Below are the code and all the weights of a small trained network. Each question names an input and a target symbol and asks about switching units off, where a switched-off unit gives its printed mean instead of its output.

import numpy as np


def w(rows, s, z=0):
    codes = np.array(rows[::2]) - 128.0
    scale = np.full(codes.shape[1], s)
    scale[-1] = z or s
    return codes * scale


def f(y):
    return np.maximum(y, 0)


def softmax(a):
    e = np.exp(a - a.max(-1, keepdims=True))
    return e / e.sum(-1, keepdims=True)


def log_softmax(a):
    a = a - a.max(-1, keepdims=True)
    return a - np.log(np.exp(a).sum(-1, keepdims=True))


def net(x, mask):
    ids = ['Λαβζηθμστφ'.index(c) for c in x.split()]
    T = len(ids)
    res = E[ids] + P[:T]
    u = 0
    for l in range(2):
        q, k, v = (res @ M[l].T for M in (Q, K, V))
        z = softmax(np.where(np.tri(T) > 0, q @ k.T / 4**0.5, -1e9)) @ v
        res = res + np.where(mask[u], z, O[l][:, -1]) @ O[l][:, :-1]
        u += 1
        y = f(res @ A[l][:, :-1].T + A[l][:, -1])
        res = res + np.where(mask[u : u + 4], y, B[l][:, -1]) @ B[l][:, :-1]
        u += 4
    return log_softmax(res[-1] @ U[:, :-1].T + U[:, -1])


Q, K, V, O, A, B = {}, {}, {}, {}, {}, {}
E = w([
[145,139,129],'Λ',
[30,199,140],'α',
[105,127,47],'β',
[109,203,165],'ζ',
[113,186,171],'η',
[143,149,151],'θ',
[162,248,241],'μ',
[60,173,107],'σ',
[136,149,139],'τ',
[20,137,201],'φ',
],0.018)
P = w([
[123,111,2],'0',
[132,157,195],'1',
[126,159,188],'2',
[108,175,202],'3',
[120,160,183],'4',
[102,175,199],'5',
[92,182,200],'6',
[103,154,155],'7',
],0.0074)
Q[0] = w([
[137,89,146],'L0H1',
[72,130,111],'L0H1',
[133,181,143],'L0H1',
[88,253,148],'L0H1',
],0.016)
K[0] = w([
[161,86,250],'L0H1',
[117,156,95],'L0H1',
[50,83,178],'L0H1',
[42,91,107],'L0H1',
],0.014)
V[0] = w([
[185,204,134],'L0H1',
[194,106,7],'L0H1',
[119,119,157],'L0H1',
[82,107,182],'L0H1',
],0.013)
O[0] = w([
[117,149,104,123],'L0H1',
[127,139,78,2],'L0H1',
[119,188,187,130],'L0H1',
[150,129,250,175],'L0H1',
],0.012,0.0076)
A[0] = w([
[196,221,109,147],'L0N1',
[79,159,151,189],'L0N2',
[168,116,107,189],'L0N3',
[254,188,120,8],'L0N4',
],0.0099,0.0014)
B[0] = w([
[170,186,211,197],'L0N1',
[190,34,26,254],'L0N2',
[254,133,160,140],'L0N3',
[138,125,151,173],'L0N4',
],0.0073,0.0079)
Q[1] = w([
[121,2,151],'L1H1',
[202,251,152],'L1H1',
[190,224,182],'L1H1',
[196,65,79],'L1H1',
],0.0088)
K[1] = w([
[2,40,157],'L1H1',
[216,144,156],'L1H1',
[152,193,167],'L1H1',
[133,62,160],'L1H1',
],0.0096)
V[1] = w([
[2,99,119],'L1H1',
[42,192,174],'L1H1',
[104,145,227],'L1H1',
[131,255,161],'L1H1',
],0.0093)
O[1] = w([
[8,176,225,25],'L1H1',
[254,147,239,176],'L1H1',
[228,203,62,244],'L1H1',
[196,175,53,254],'L1H1',
],0.006,0.012)
A[1] = w([
[3,26,72,4],'L1N1',
[91,254,166,93],'L1N2',
[169,129,199,214],'L1N3',
[91,136,27,161],'L1N4',
],0.0092,0.0044)
B[1] = w([
[88,163,56,178],'L1N1',
[61,254,38,165],'L1N2',
[37,13,70,253],'L1N3',
[155,93,239,174],'L1N4',
],0.0065,0.015)
U = w([
[133,106,89,170],'Λ',
[98,170,61,118],'α',
[125,121,96,25],'β',
[93,249,138,92],'ζ',
[170,147,77,35],'η',
[152,98,103,253],'θ',
[123,107,85,157],'μ',
[156,24,140,144],'σ',
[129,90,74,139],'τ',
[87,188,105,82],'φ',
],0.015,0.0039)

Each question gives the input, a string of symbols that net reads in full, and the target symbol t.
The units are the heads (4 rows each of Q, K, V and O) and the neurons (one row each of A and B). Each row of codes is followed by its name. A weight is (code - 128) times the scale printed after its matrix; where a second scale follows, it is the last column's (O, A, B and U).
mask holds one flag per unit, layer by layer, with each layer's heads first. A switched-off unit (its flag False) gives its mean, the last column of its rows in O or B, instead of its output. The means were averaged over made-up inputs and are rounded, as every weight is.
A unit's drop is (log p(t) with every unit on - log p(t) with that unit switched off) / (log p(t) with every unit on - log p(t) with every unit switched off).
The circuit of an input: a set's keep is (log p(t) with only the set's units on - log p(t) with every unit switched off) / (log p(t) with every unit on - log p(t) with every unit switched off). Starting from all 10 units, units are removed one at a time, each time the one whose removal leaves the highest keep (on an exact tie, the one counted first), for as long as the keep stays at least 0.8.
units of the circuit, in order: the units of the circuit, biggest drop first
k most important neurons: the k neurons with the biggest drops, biggest first
k most important neurons of layer l: the k neurons of layer l with the biggest drops, biggest first
drop when u is switched off: that unit's drop, to one decimal
input β μ α η α β, target α: 2 most important neurons => [L1N1; L0N1]
input α μ θ, target η: 2 most important neurons => [L0N1; L0N2]
input α β φ φ β β σ τ, target σ: 3 most important neurons => [L0N2; L1N3; L1N1]
input θ τ ζ, target ζ: 2 most important neurons => [L1N3; L1N2]
input μ β τ, target η: units of the circuit, in order => [L1H1; L0N1; L0N2]
input σ τ η μ μ η, target η: 2 most important neurons => [L0N1; L1N3]
input η φ Λ, target σ: 2 most important neurons => [L0N2; L1N3]
input η φ θ σ ζ, target σ: units of the circuit, in order => [L0H1]
input β μ μ τ η θ μ, target η: 2 most important neurons => [L0N1; L0N3]
input β σ ζ, target ζ: 3 most important neurons => [L1N3; L0N2; L0N1]
input α ζ φ θ μ τ, target η: units of the circuit, in order => [L1H1; L0H1]
input μ φ φ ζ, target σ: units of the circuit, in order => [L0H1; L1N3]
input η η β μ η Λ, target η: 3 most important neurons => [L0N1; L0N2; L1N3]
input φ η θ θ μ ζ, target η: most important neuron of layer 1 => [L1N4]
input φ η β η η τ, target σ: 3 most important neurons of layer 1 => [L1N3; L1N1; L1N2]
input β η σ η α, target α: 2 most important neurons => [L1N1; L0N3]
input μ φ φ θ, target σ: 2 most important neurons => [L1N3; L0N2]
input β θ β μ β, target α: 2 most important neurons => [L1N1; L1N3]
input β φ σ β Λ, target σ: 2 most important neurons of layer 0 => [L0N2; L0N1]
input μ θ η φ μ θ Λ, target η: most important neuron of layer 1 => [L1N4]
input θ β β μ τ φ μ φ, target σ: 2 most important neurons of layer 1 => [L1N3; L1N1]
input β ζ α α, target α: drop when L0N3 is switched off => 0.2
input η η η μ ζ, target η: drop when L1H1 is switched off => 0.9
input β μ η, target η: drop when L1N3 is switched off => 0.5
input β φ θ η, target σ: drop when L1N4 is switched off => -0.1
